Below are the code and all the weights of a small trained network. Each question names an input and a class and asks about switching units off, where a switched-off unit gives its printed mean instead of its output.

import numpy as np


def w(rows, s, z=0):
    codes = np.array(rows[::2]) - 128.0
    scale = np.full(codes.shape[1], s)
    scale[-1] = z or s
    return codes * scale


def f(y):
    return np.maximum(y, 0)


def log_softmax(a):
    a = a - a.max(-1, keepdims=True)
    return a - np.log(np.exp(a).sum(-1, keepdims=True))


def net(x, mask):
    res = np.array(x, float).reshape(1, 2) / 4 @ E
    y = f(res @ A[0][:, :-1].T + A[0][:, -1])
    res = res + np.where(mask, y, B[0][:, -1]) @ B[0][:, :-1]
    return log_softmax(res[-1] @ U[:, :-1].T + U[:, -1])


A, B = {}, {}
E = w([
[108,244,30,132,87,132],'x0',
[75,187,125,178,199,8],'x1',
],0.015)
A[0] = w([
[165,113,100,81,93,210,82],'N1',
[83,23,163,122,149,80,176],'N2',
[142,93,100,131,123,185,250],'N3',
[73,138,156,127,116,158,120],'N4',
[50,166,136,183,231,104,69],'N5',
[141,176,69,128,56,66,168],'N6',
[96,201,55,164,7,162,127],'N7',
[205,19,233,140,134,89,38],'N8',
[179,99,92,119,126,197,110],'N9',
[179,102,113,58,94,169,65],'N10',
[150,179,55,106,110,161,79],'N11',
[139,100,121,45,63,181,107],'N12',
[112,65,169,60,149,159,127],'N13',
],0.011,0.017)
B[0] = w([
[201,148,158,184,188,103,197],'N1',
[119,43,136,142,151,196,221],'N2',
[124,61,5,142,166,98,255],'N3',
[95,136,143,82,95,95,130],'N4',
[205,134,185,184,178,51,190],'N5',
[77,92,135,155,187,189,226],'N6',
[120,86,192,162,102,178,251],'N7',
[146,156,240,156,137,192,204],'N8',
[168,133,132,170,180,73,185],'N9',
[182,200,223,183,154,78,175],'N10',
[108,145,239,163,97,217,183],'N11',
[173,120,142,165,178,74,205],'N12',
[87,121,132,128,82,169,189],'N13',
],0.011,0.018)
U = w([
[81,115,198,158,109,255,62],'0',
[168,155,158,176,159,45,86],'1',
[61,65,40,143,144,153,252],'2',
[158,198,131,80,53,122,112],'3',
[123,164,88,88,109,142,103],'4',
],0.013,0.015)

Each question gives the input, the list of numbers given to net, and the class t.
The units are the neurons (one row each of A and B). Each row of codes is followed by its name. A weight is (code - 128) times the scale printed after its matrix; where a second scale follows, it is the last column's (A, B and U).
mask holds one flag per neuron, in row order. A switched-off neuron (its flag False) gives its mean, the last column of its row in B, instead of its output. The means were averaged over made-up inputs and are rounded, as every weight is.
A unit's drop is (log p(t) with every unit on - log p(t) with that unit switched off) / (log p(t) with every unit on - log p(t) with every unit switched off).
The circuit of an input: a set's keep is (log p(t) with only the set's units on - log p(t) with every unit switched off) / (log p(t) with every unit on - log p(t) with every unit switched off). Starting from the 12 units with the biggest drops (on a tie, the unit counted first), units are removed one at a time, each time the one whose removal leaves the highest keep (on an exact tie, the one counted first), for as long as the keep stays at least 0.8.
units of the circuit, in order: the units of the circuit, biggest drop first
unit that matters most: the unit with the biggest drop
k most important neurons: the k neurons with the biggest drops, biggest first
drop when u is switched off: that unit's drop, to one decimal
input [3,-1], class 2: unit that matters most -> N8
input [-1,3], class 2: units of the circuit, in order -> [N10, N8]
input [-5,4], class 0: 2 most important neurons -> [N2, N3]
input [5,-6], class 1: 2 most important neurons -> [N12, N1]
input [-3,1], class 2: 2 most important neurons -> [N7, N11]
input [-3,-1], class 2: 2 most important neurons -> [N7, N11]
input [5,5], class 0: 2 most important neurons -> [N6, N3]
input [3,2], class 2: 3 most important neurons -> [N8, N11, N10]
input [3,0], class 2: 2 most important neurons -> [N8, N10]
input [-2,-4], class 1: drop when N10 is switched off -> 0.1
input [-7,-8], class 1: drop when N3 is switched off -> 0.2
input [-3,0], class 2: drop when N7 is switched off -> 0.4
